Below are the code and all the weights of a small trained network. Each question names an input and a class and asks about switching units off, where a switched-off unit gives its printed mean instead of its output.

import numpy as np


def w(rows, s, z=0):
    codes = np.array(rows[::2]) - 128.0
    scale = np.full(codes.shape[1], s)
    scale[-1] = z or s
    return codes * scale


def f(y):
    return np.maximum(y, 0)


def log_softmax(a):
    a = a - a.max(-1, keepdims=True)
    return a - np.log(np.exp(a).sum(-1, keepdims=True))


def net(x, mask):
    res = np.array(x, float).reshape(1, 4) / 4 @ E
    y = f(res @ A[0][:, :-1].T + A[0][:, -1])
    res = res + np.where(mask, y, B[0][:, -1]) @ B[0][:, :-1]
    return log_softmax(res[-1] @ U[:, :-1].T + U[:, -1])


A, B = {}, {}
E = w([
[107,199,61,86,58,131,163],'x0',
[167,246,114,143,212,125,133],'x1',
[214,104,62,129,74,89,28],'x2',
[102,187,146,174,120,51,160],'x3',
],0.012)
A[0] = w([
[187,50,96,36,53,144,79,215],'neuron 0',
[111,147,70,94,35,171,148,242],'neuron 1',
[142,76,128,181,133,119,98,148],'neuron 2',
[135,49,136,140,223,177,89,252],'neuron 3',
[164,133,254,214,185,117,102,253],'neuron 4',
[70,148,112,107,162,170,186,191],'neuron 5',
[113,87,123,87,174,221,175,209],'neuron 6',
[178,240,71,139,116,116,34,183],'neuron 7',
[98,88,150,113,42,124,69,183],'neuron 8',
[61,132,116,138,47,162,184,163],'neuron 9',
[165,230,150,204,204,73,131,239],'neuron 10',
[104,123,159,141,227,121,181,157],'neuron 11',
],0.0086,0.0033)
B[0] = w([
[175,108,15,151,185,133,128,249],'neuron 0',
[118,234,40,36,105,151,167,209],'neuron 1',
[141,63,137,205,140,80,106,178],'neuron 2',
[176,62,168,121,94,168,78,234],'neuron 3',
[152,78,218,158,131,127,109,229],'neuron 4',
[110,127,116,125,118,151,202,208],'neuron 5',
[143,91,118,73,94,198,156,216],'neuron 6',
[165,166,131,47,215,65,59,227],'neuron 7',
[99,137,82,130,77,123,100,207],'neuron 8',
[120,201,149,92,2,71,97,200],'neuron 9',
[89,125,190,147,192,51,146,243],'neuron 10',
[25,87,187,146,82,152,203,211],'neuron 11',
],0.0076,0.012)
U = w([
[91,70,213,136,132,194,187,126],'0',
[66,234,128,84,30,66,134,115],'1',
[117,16,11,191,130,74,66,141],'2',
[208,198,5,67,95,179,155,1],'3',
[186,179,81,32,233,41,39,180],'4',
[201,29,189,171,132,158,30,205],'5',
[95,177,198,254,233,60,122,122],'6',
],0.0066,0.00098)

Each question gives the input, the list of numbers given to net, and the class t.
The units are the neurons (one row each of A and B). Each row of codes is followed by its name. A weight is (code - 128) times the scale printed after its matrix; where a second scale follows, it is the last column's (A, B and U).
mask holds one flag per neuron, in row order. A switched-off neuron (its flag False) gives its mean, the last column of its row in B, instead of its output. The means were averaged over made-up inputs and are rounded, as every weight is.
A unit's drop is (log p(t) with every unit on - log p(t) with that unit switched off) / (log p(t) with every unit on - log p(t) with every unit switched off).
The circuit of an input: a set's keep is (log p(t) with only the set's units on - log p(t) with every unit switched off) / (log p(t) with every unit on - log p(t) with every unit switched off). Starting from all 12 units, units are removed one at a time, each time the one whose removal leaves the highest keep (on an exact tie, the one counted first), for as long as the keep stays at least 0.8.
circuit, biggest first: the units of the circuit, biggest drop first
most important unit: the unit with the biggest drop
top k neurons: the k neurons with the biggest drops, biggest first
drop of u: that unit's drop, to one decimal
input [4,-8,-3,-3], class 3: most important unit => neuron 0
input [-5,5,1,1], class 6: top 2 neurons => neuron 10; neuron 6
input [6,-6,3,4], class 3: circuit, biggest first => neuron 0; neuron 1
input [6,-4,-1,-3], class 3: circuit, biggest first => neuron 0; neuron 1
input [4,-2,2,0], class 3: circuit, biggest first => neuron 10; neuron 1
input [-4,-8,-1,-5], class 2: top 2 neurons => neuron 0; neuron 8
input [8,-6,-4,-3], class 3: top 4 neurons => neuron 1; neuron 10; neuron 0; neuron 11
input [5,-7,7,1], class 3: top 2 neurons => neuron 1; neuron 0
input [-2,5,-3,-1], class 0: top 3 neurons => neuron 11; neuron 7; neuron 0
input [-2,3,1,-4], class 5: top 2 neurons => neuron 1; neuron 3
input [2,-3,-3,0], class 1: top 3 neurons => neuron 0; neuron 9; neuron 3
input [6,0,5,1], class 4: top 2 neurons => neuron 7; neuron 6
input [6,6,-1,7], class 4: top 2 neurons => neuron 7; neuron 4
input [-2,-5,3,-5], class 2: top neuron => neuron 0
input [2,-5,-5,-3], class 1: top 2 neurons => neuron 9; neuron 0
input [5,-6,-6,-5], class 3: drop of neuron 1 => 0.1
input [7,6,2,4], class 4: drop of neuron 0 => 0.0
input [-7,8,1,-8], class 5: drop of neuron 3 => 0.1
input [7,6,3,-5], class 4: drop of neuron 7 => 1.1
input [-7,2,-8,5], class 0: circuit, biggest first => neuron 11
